Here is a tiny trained network, its code and every weight. The questions are about switching its units off for an input and a class, where a switched-off unit gives its printed mean instead of its output.

import numpy as np


def w(rows, s, z=0):
    codes = np.array(rows[::2]) - 128.0
    scale = np.full(codes.shape[1], s)
    scale[-1] = z or s
    return codes * scale


def norm(h):
    return h / np.sqrt((h * h).mean(-1, keepdims=True) + 1e-5)


def f(y):
    return np.maximum(y, 0)


def log_softmax(a):
    a = a - a.max(-1, keepdims=True)
    return a - np.log(np.exp(a).sum(-1, keepdims=True))


def net(x, mask):
    res = np.array(x, float).reshape(1, 6) / 4 @ E
    u = 0
    for l in range(4):
        y = f(norm(res) @ A[l][:, :-1].T + A[l][:, -1])
        res = res + np.where(mask[u : u + 6], y, B[l][:, -1]) @ B[l][:, :-1]
        u += 6
    return log_softmax(norm(res)[-1] @ U[:, :-1].T + U[:, -1])


A, B = {}, {}
E = w([
[150,70,101,108,229],'x0',
[130,126,130,128,127],'x1',
[147,35,253,153,123],'x2',
[129,131,128,129,130],'x3',
[204,66,121,138,63],'x4',
[206,240,147,200,189],'x5',
],0.0039)
A[0] = w([
[136,110,130,122,185,22],'L0N0',
[2,115,155,139,164,103],'L0N1',
[154,207,166,130,161,33],'L0N2',
[120,182,201,130,58,32],'L0N3',
[82,103,246,192,165,20],'L0N4',
[36,172,169,199,197,5],'L0N5',
],0.0094,0.0031)
B[0] = w([
[46,69,150,181,158,160],'L0N0',
[158,83,99,138,68,239],'L0N1',
[135,132,193,186,130,219],'L0N2',
[2,108,111,200,173,195],'L0N3',
[160,179,101,35,152,253],'L0N4',
[190,117,17,171,104,229],'L0N5',
],0.01,0.0043)
A[1] = w([
[195,94,121,205,100,116],'L1N0',
[141,35,111,121,245,194],'L1N1',
[191,83,123,118,234,128],'L1N2',
[160,100,99,131,83,64],'L1N3',
[143,135,254,98,155,160],'L1N4',
[133,185,74,73,152,2],'L1N5',
],0.0075,0.002)
B[1] = w([
[247,36,129,178,170,214],'L1N0',
[46,254,142,161,14,253],'L1N1',
[12,110,117,201,124,237],'L1N2',
[160,142,89,211,157,176],'L1N3',
[130,76,197,56,134,164],'L1N4',
[170,107,69,77,127,167],'L1N5',
],0.0053,0.0044)
A[2] = w([
[169,38,189,184,34,77],'L2N0',
[98,122,112,187,131,99],'L2N1',
[206,169,53,255,50,88],'L2N2',
[125,132,155,59,113,2],'L2N3',
[128,191,89,142,242,141],'L2N4',
[114,175,56,162,190,148],'L2N5',
],0.0065,0.00072)
B[2] = w([
[197,129,33,151,164,179],'L2N0',
[22,129,82,199,160,173],'L2N1',
[60,86,44,3,227,254],'L2N2',
[72,172,99,115,211,135],'L2N3',
[103,170,217,58,106,173],'L2N4',
[97,64,185,68,32,189],'L2N5',
],0.0043,0.0078)
A[3] = w([
[136,61,197,155,134,252],'L3N0',
[122,205,139,2,103,110],'L3N1',
[103,93,72,108,50,101],'L3N2',
[136,213,130,166,237,81],'L3N3',
[141,37,114,124,154,138],'L3N4',
[93,111,71,95,48,51],'L3N5',
],0.0077,0.0016)
B[3] = w([
[88,141,22,7,97,159],'L3N0',
[51,66,164,10,235,191],'L3N1',
[182,205,198,203,143,253],'L3N2',
[217,29,204,112,2,199],'L3N3',
[96,237,135,136,193,194],'L3N4',
[193,83,203,131,126,249],'L3N5',
],0.0067,0.0054)
U = w([
[107,127,154,6,132,106],'0',
[47,118,139,190,94,98],'1',
[141,115,143,139,156,194],'2',
[135,117,142,135,159,191],'3',
[210,101,188,157,102,100],'4',
[161,129,48,137,150,93],'5',
[131,185,127,124,131,5],'6',
],0.015)

Each question gives the input, the list of numbers given to net, and the class t.
The units are the neurons (one row each of A and B). Each row of codes is followed by its name. A weight is (code - 128) times the scale printed after its matrix; where a second scale follows, it is the last column's (A, B and U).
mask holds one flag per neuron, layer by layer. A switched-off neuron (its flag False) gives its mean, the last column of its row in B, instead of its output. The means were averaged over made-up inputs and are rounded, as every weight is.
A unit's drop is (log p(t) with every unit on - log p(t) with that unit switched off) / (log p(t) with every unit on - log p(t) with every unit switched off).
The circuit of an input: a set's keep is (log p(t) with only the set's units on - log p(t) with every unit switched off) / (log p(t) with every unit on - log p(t) with every unit switched off). Starting from the 12 units with the biggest drops (on a tie, the unit counted first), units are removed one at a time, each time the one whose removal leaves the highest keep (on an exact tie, the one counted first), for as long as the keep stays at least 0.8.
circuit, biggest first: the units of the circuit, biggest drop first
unit that matters most: the unit with the biggest drop
k most important neurons: the k neurons with the biggest drops, biggest first
top k neurons in layer l: the k neurons of layer l with the biggest drops, biggest first
input [7,5,7,-4,0,7], class 0: circuit, biggest first => [L3N0; L3N2]
input [-5,1,0,1,5,1], class 1: 2 most important neurons => [L0N3; L0N5]
input [-3,-2,-7,2,-3,7], class 0: unit that matters most => L2N2
input [4,0,0,1,7,-1], class 5: 3 most important neurons => [L0N3; L0N4; L2N0]
input [8,-4,3,5,7,1], class 1: circuit, biggest first => [L1N1; L1N2]
input [8,-4,3,-3,6,1], class 1: circuit, biggest first => [L1N1; L1N2]
input [-2,5,5,3,-5,-6], class 4: 4 most important neurons => [L0N1; L2N2; L3N2; L3N5]
input [-8,6,4,0,7,-2], class 1: 3 most important neurons => [L0N3; L0N5; L0N1]
input [-2,1,2,-6,-1,-8], class 4: 3 most important neurons => [L0N5; L2N2; L3N2]
input [1,2,7,-6,2,-5], class 0: 4 most important neurons => [L0N5; L1N4; L0N4; L3N0]
input [-5,-4,8,-2,5,5], class 0: circuit, biggest first => [L0N5; L3N0]
input [-8,3,-3,-7,7,0], class 1: 3 most important neurons => [L0N3; L0N5; L0N1]
input [3,6,3,3,7,-5], class 5: 3 most important neurons => [L0N4; L2N0; L0N3]
input [5,6,6,4,1,0], class 0: 2 most important neurons => [L0N4; L0N5]
input [1,6,-8,-6,8,1], class 0: 4 most important neurons => [L0N1; L0N5; L0N2; L2N2]
input [-2,1,4,-3,-2,2], class 0: unit that matters most => L0N4
input [6,-3,6,-5,8,-5], class 5: 4 most important neurons => [L2N0; L3N0; L0N3; L0N4]
input [3,6,8,8,7,8], class 0: circuit, biggest first => [L3N0; L0N5]
input [7,5,8,-5,1,-6], class 0: top 3 neurons in layer 0 => [L0N5; L0N3; L0N4]
input [7,3,7,3,5,0], class 0: circuit, biggest first => [L3N0]
input [-8,-6,-1,7,-6,6], class 1: circuit, biggest first => [L0N3; L3N3]
input [7,5,-2,-3,-1,-8], class 4: circuit, biggest first => [L2N2; L0N3; L3N2]
